Below is a small trained network, with its code and all its weights. Each question gives an input and a class and asks what happens when units are switched off, that is, made to give their printed mean instead of their output.

import numpy as np


def w(rows, s, z=0):
    codes = np.array(rows[::2]) - 128.0
    scale = np.full(codes.shape[1], s)
    scale[-1] = z or s
    return codes * scale


def norm(h):
    return h / np.sqrt((h * h).mean(-1, keepdims=True) + 1e-5)


def f(y):
    return y / 2 * (1 + np.tanh(0.7978845608 * (y + 0.044715 * y**3)))


def log_softmax(a):
    a = a - a.max(-1, keepdims=True)
    return a - np.log(np.exp(a).sum(-1, keepdims=True))


def net(x, mask):
    res = np.array(x, float).reshape(1, 3) / 4 @ E
    u = 0
    for l in range(3):
        y = f(norm(res) @ A[l][:, :-1].T + A[l][:, -1])
        res = res + np.where(mask[u : u + 9], y, B[l][:, -1]) @ B[l][:, :-1]
        u += 9
    return log_softmax(norm(res)[-1] @ U[:, :-1].T + U[:, -1])


A, B = {}, {}
E = w([
[142,92,181,184,186,61,129,255],'x0',
[69,126,188,224,22,62,30,87],'x1',
[168,80,46,37,63,55,162,145],'x2',
],0.008)
A[0] = w([
[135,172,123,173,167,186,86,115,30],'L0N1',
[227,107,82,108,42,112,134,144,123],'L0N2',
[146,174,118,171,186,50,149,144,128],'L0N3',
[111,113,139,100,132,106,168,87,160],'L0N4',
[128,45,136,130,136,127,144,218,225],'L0N5',
[77,94,87,225,137,253,76,164,47],'L0N6',
[165,125,136,146,121,126,150,193,5],'L0N7',
[102,169,172,146,159,154,115,113,132],'L0N8',
[13,193,79,69,102,239,149,107,222],'L0N9',
],0.0075,0.0026)
B[0] = w([
[63,128,75,170,102,156,208,211,162],'L0N1',
[76,20,183,100,46,194,206,223,182],'L0N2',
[84,122,117,100,146,85,131,2,155],'L0N3',
[119,164,178,125,135,92,159,152,143],'L0N4',
[31,163,133,142,205,124,58,139,196],'L0N5',
[51,107,112,107,66,186,144,168,180],'L0N6',
[95,114,51,115,137,119,66,92,133],'L0N7',
[121,28,106,194,47,97,222,161,176],'L0N8',
[86,139,150,137,188,71,98,115,254],'L0N9',
],0.0065,0.0064)
A[1] = w([
[80,178,128,45,152,78,85,102,172],'L1N1',
[193,78,26,120,145,34,102,180,139],'L1N2',
[96,194,67,61,61,201,137,10,66],'L1N3',
[215,186,71,146,197,201,155,130,103],'L1N4',
[51,119,116,131,144,127,138,178,252],'L1N5',
[82,104,100,192,2,128,84,95,169],'L1N6',
[120,92,143,173,148,147,91,152,13],'L1N7',
[140,146,32,128,53,152,111,167,101],'L1N8',
[168,105,40,141,158,143,167,179,196],'L1N9',
],0.0081,0.003)
B[1] = w([
[190,70,143,170,115,143,121,96,173],'L1N1',
[9,227,38,146,108,171,142,110,156],'L1N2',
[34,113,80,132,254,62,169,171,193],'L1N3',
[159,194,212,68,91,161,23,158,152],'L1N4',
[235,84,150,63,113,95,231,43,228],'L1N5',
[224,164,178,111,163,128,88,140,254],'L1N6',
[83,181,28,116,170,185,119,164,137],'L1N7',
[92,119,148,88,111,48,143,185,134],'L1N8',
[121,205,175,123,72,93,73,94,161],'L1N9',
],0.0078,0.0088)
A[2] = w([
[48,105,79,174,188,114,93,138,101],'L2N1',
[124,92,81,177,154,191,94,66,128],'L2N2',
[56,129,145,179,81,116,241,163,156],'L2N3',
[49,128,134,189,209,84,165,143,79],'L2N4',
[108,123,154,193,74,112,89,109,91],'L2N5',
[131,137,108,63,169,243,195,153,178],'L2N6',
[123,65,108,70,86,111,98,173,91],'L2N7',
[123,159,149,152,161,224,157,121,90],'L2N8',
[115,103,147,199,140,245,167,129,1],'L2N9',
],0.012,0.0058)
B[2] = w([
[141,94,159,122,184,114,156,93,173],'L2N1',
[144,94,168,184,123,134,163,154,140],'L2N2',
[115,118,138,133,105,157,160,128,212],'L2N3',
[132,113,49,65,174,89,164,90,216],'L2N4',
[114,192,122,83,119,151,81,154,177],'L2N5',
[142,136,162,180,108,118,68,134,254],'L2N6',
[84,164,90,171,150,176,124,127,165],'L2N7',
[66,132,49,90,51,99,127,171,175],'L2N8',
[10,140,65,98,22,170,145,165,163],'L2N9',
],0.014,0.0083)
U = w([
[120,216,186,104,105,111,23,166,203],'0',
[6,130,77,100,26,143,210,166,166],'1',
[99,104,88,69,233,49,157,72,192],'2',
[206,62,223,175,136,159,173,96,242],'3',
[171,82,76,139,126,150,121,156,21],'4',
[159,103,80,140,119,143,123,134,4],'5',
[155,88,79,157,135,166,112,150,1],'6',
[150,101,69,162,134,145,118,160,29],'7',
],0.017,0.006)

Each question gives the input, the list of numbers given to net, and the class t.
The units are the neurons (one row each of A and B). Each row of codes is followed by its name. A weight is (code - 128) times the scale printed after its matrix; where a second scale follows, it is the last column's (A, B and U).
mask holds one flag per neuron, layer by layer. A switched-off neuron (its flag False) gives its mean, the last column of its row in B, instead of its output. The means were averaged over made-up inputs and are rounded, as every weight is.
A unit's drop is (log p(t) with every unit on - log p(t) with that unit switched off) / (log p(t) with every unit on - log p(t) with every unit switched off).
The circuit of an input: a set's keep is (log p(t) with only the set's units on - log p(t) with every unit switched off) / (log p(t) with every unit on - log p(t) with every unit switched off). Starting from the 12 units with the biggest drops (on a tie, the unit counted first), units are removed one at a time, each time the one whose removal leaves the highest keep (on an exact tie, the one counted first), for as long as the keep stays at least 0.8.
units of the circuit, in order: the units of the circuit, biggest drop first
most important unit: the unit with the biggest drop
top k neurons: the k neurons with the biggest drops, biggest first
k most important neurons of layer l: the k neurons of layer l with the biggest drops, biggest first
drop of u: that unit's drop, to one decimal
input [-2,-3,-2], class 3: most important unit	L0N9
input [3,3,-1], class 3: units of the circuit, in order	L2N8, L1N5
input [4,8,8], class 0: top 3 neurons	L1N6, L0N8, L1N3
input [3,-6,-7], class 1: top 4 neurons	L1N6, L2N8, L2N9, L0N8
input [8,7,-7], class 2: 2 most important neurons of layer 2	L2N4, L2N6
input [3,0,0], class 3: 2 most important neurons of layer 0	L0N9, L0N3
input [-3,3,-3], class 3: top 2 neurons	L1N6, L1N2
input [-4,2,2], class 2: 2 most important neurons of layer 1	L1N3, L1N5
input [7,6,-6], class 2: 3 most important neurons of layer 1	L1N7, L1N4, L1N9
input [-7,-8,-1], class 0: top 2 neurons	L1N4, L2N6
input [4,-5,1], class 0: top 2 neurons	L0N9, L1N3
input [2,-1,3], class 3: top 4 neurons	L0N5, L1N5, L2N8, L2N9
input [-1,-1,3], class 3: top 3 neurons	L0N2, L2N8, L2N9
input [7,-7,1], class 0: top neuron	L0N9
input [-3,0,-3], class 3: top 2 neurons	L1N5, L0N8
input [0,-6,8], class 1: top 2 neurons	L1N6, L0N2
input [-3,-1,-3], class 3: 3 most important neurons of layer 1	L1N5, L1N3, L1N2
input [1,2,-4], class 1: drop of L2N9	0.2
input [0,-2,-2], class 3: drop of L1N5	0.8
input [-5,-2,1], class 2: units of the circuit, in order	L1N3
input [-7,4,0], class 2: drop of L1N3	2.0
